Below is a small trained network, with its code and all its weights. Each question gives an input and a target symbol and asks what happens when units are switched off, that is, made to give their printed mean instead of their output.

import numpy as np


def w(rows, s, z=0):
    codes = np.array(rows[::2]) - 128.0
    scale = np.full(codes.shape[1], s)
    scale[-1] = z or s
    return codes * scale


def f(y):
    return y / 2 * (1 + np.tanh(0.7978845608 * (y + 0.044715 * y**3)))


def softmax(a):
    e = np.exp(a - a.max(-1, keepdims=True))
    return e / e.sum(-1, keepdims=True)


def log_softmax(a):
    a = a - a.max(-1, keepdims=True)
    return a - np.log(np.exp(a).sum(-1, keepdims=True))


def net(x, mask):
    ids = ['ΓΞΠΣαβδεζημτω'.index(c) for c in x.split()]
    T = len(ids)
    res = E[ids] + P[:T]
    r = res
    for j in range(3):
        rows = slice(3 * j, 3 * j + 3)
        q, k, v = (r @ M[0][rows].T for M in (Q, K, V))
        z = softmax(np.where(np.tri(T) > 0, q @ k.T / 3**0.5, -1e9)) @ v
        o = O[0][rows]
        res = res + np.where(mask[j], z, o[:, -1]) @ o[:, :-1]
    y = f(res @ A[0][:, :-1].T + A[0][:, -1])
    res = res + np.where(mask[3:27], y, B[0][:, -1]) @ B[0][:, :-1]
    return log_softmax(res[-1] @ U[:, :-1].T + U[:, -1])


Q, K, V, O, A, B = {}, {}, {}, {}, {}, {}
E = w([
[79,96,28],'Γ',
[72,185,114],'Ξ',
[90,86,128],'Π',
[152,73,197],'Σ',
[122,125,143],'α',
[190,8,118],'β',
[125,165,184],'δ',
[127,151,125],'ε',
[161,222,168],'ζ',
[138,72,124],'η',
[185,209,86],'μ',
[43,175,83],'τ',
[155,159,104],'ω',
],0.014)
P = w([
[90,90,217],'0',
[147,158,182],'1',
[25,35,25],'2',
[205,199,112],'3',
[176,186,217],'4',
[157,75,2],'5',
],0.0085)
Q[0] = w([
[55,152,148],'head 0',
[190,153,64],'head 0',
[91,152,112],'head 0',
[168,250,115],'head 1',
[141,171,79],'head 1',
[42,255,151],'head 1',
[160,156,186],'head 2',
[48,138,182],'head 2',
[61,110,103],'head 2',
],0.0091)
K[0] = w([
[225,118,149],'head 0',
[171,219,73],'head 0',
[18,94,118],'head 0',
[111,200,76],'head 1',
[149,113,140],'head 1',
[17,230,201],'head 1',
[110,95,57],'head 2',
[6,47,253],'head 2',
[81,69,194],'head 2',
],0.0061)
V[0] = w([
[109,99,93],'head 0',
[220,129,93],'head 0',
[72,165,78],'head 0',
[128,196,131],'head 1',
[60,136,161],'head 1',
[91,180,93],'head 1',
[160,191,68],'head 2',
[149,51,69],'head 2',
[68,12,149],'head 2',
],0.012)
O[0] = w([
[47,206,105,121],'head 0',
[109,38,206,14],'head 0',
[77,81,91,95],'head 0',
[116,186,167,70],'head 1',
[161,199,41,190],'head 1',
[1,212,229,67],'head 1',
[76,44,181,2],'head 2',
[172,87,45,86],'head 2',
[164,210,70,252],'head 2',
],0.0053,0.003)
A[0] = w([
[83,173,155,148],'neuron 0',
[82,160,86,204],'neuron 1',
[181,122,126,130],'neuron 2',
[92,73,59,166],'neuron 3',
[131,125,23,137],'neuron 4',
[101,23,192,255],'neuron 5',
[108,253,185,94],'neuron 6',
[214,201,213,236],'neuron 7',
[75,208,173,133],'neuron 8',
[254,148,189,41],'neuron 9',
[32,122,194,119],'neuron 10',
[127,104,157,225],'neuron 11',
[200,99,88,173],'neuron 12',
[227,194,230,140],'neuron 13',
[191,125,179,71],'neuron 14',
[179,95,154,121],'neuron 15',
[190,149,215,113],'neuron 16',
[30,120,195,129],'neuron 17',
[117,92,137,114],'neuron 18',
[175,56,67,80],'neuron 19',
[9,228,150,213],'neuron 20',
[117,185,150,169],'neuron 21',
[60,237,184,91],'neuron 22',
[181,123,165,61],'neuron 23',
],0.0098,0.0039)
B[0] = w([
[147,62,142,166],'neuron 0',
[211,113,157,198],'neuron 1',
[85,131,128,160],'neuron 2',
[85,156,212,192],'neuron 3',
[171,163,189,225],'neuron 4',
[109,158,36,180],'neuron 5',
[151,67,145,222],'neuron 6',
[26,108,42,254],'neuron 7',
[176,52,158,196],'neuron 8',
[98,158,218,198],'neuron 9',
[117,103,70,148],'neuron 10',
[114,150,1,150],'neuron 11',
[132,186,129,214],'neuron 12',
[42,128,124,231],'neuron 13',
[117,198,203,154],'neuron 14',
[101,220,160,159],'neuron 15',
[31,201,154,179],'neuron 16',
[126,135,35,149],'neuron 17',
[140,132,121,125],'neuron 18',
[129,148,203,202],'neuron 19',
[167,83,130,254],'neuron 20',
[136,81,110,178],'neuron 21',
[129,44,191,214],'neuron 22',
[122,128,154,142],'neuron 23',
],0.0053,0.0078)
U = w([
[164,127,72,40],'Γ',
[144,13,166,136],'Ξ',
[233,136,15,228],'Π',
[74,213,169,173],'Σ',
[140,108,83,138],'α',
[215,131,254,53],'β',
[113,73,184,54],'δ',
[109,50,30,93],'ε',
[84,60,220,50],'ζ',
[191,135,104,164],'η',
[53,46,18,24],'μ',
[181,17,174,253],'τ',
[118,95,86,83],'ω',
],0.0072,0.003)

Each question gives the input, a string of symbols that net reads in full, and the target symbol t.
The units are the heads (3 rows each of Q, K, V and O) and the neurons (one row each of A and B). Each row of codes is followed by its name. A weight is (code - 128) times the scale printed after its matrix; where a second scale follows, it is the last column's (O, A, B and U).
mask holds one flag per unit, heads first, then neurons. A switched-off unit (its flag False) gives its mean, the last column of its rows in O or B, instead of its output. The means were averaged over made-up inputs and are rounded, as every weight is.
A unit's drop is (log p(t) with every unit on - log p(t) with that unit switched off) / (log p(t) with every unit on - log p(t) with every unit switched off).
k most important neurons: the k neurons with the biggest drops, biggest first
which heads matter: for each layer, one digit per head in row order, 1 if its drop is at least 0.15 and else 0, layers parted by /
drop of u: that unit's drop, to one decimal
input ε μ β Σ η, target Σ: which heads matter : 100
input ζ τ Σ δ β, target Σ: most important neuron : [neuron 15]
input β τ β Π, target Π: which heads matter : 001
input Σ α ω, target Π: which heads matter : 001
input β Ξ Ξ ζ δ, target ζ: which heads matter : 010
input Σ Σ Σ, target Π: which heads matter : 001
input α Σ β μ, target μ: which heads matter : 011
input Σ α τ, target Π: which heads matter : 001
input Π δ β β, target β: which heads matter : 011
input Σ Σ α, target Π: which heads matter : 001
input ζ μ β Σ τ, target τ: which heads matter : 010
input Σ Σ Ξ β, target β: 2 most important neurons : [neuron 19; neuron 7]
input Σ Π Σ, target Π: drop of head 2 : 0.3
input Ξ Σ Ξ ω Σ, target Σ: drop of head 0 : 0.1
input β α Π Π τ, target τ: most important neuron : [neuron 22]
input Σ Σ Π, target Π: drop of neuron 22 : 0.1
input Π ω τ μ, target μ: drop of head 2 : 0.4
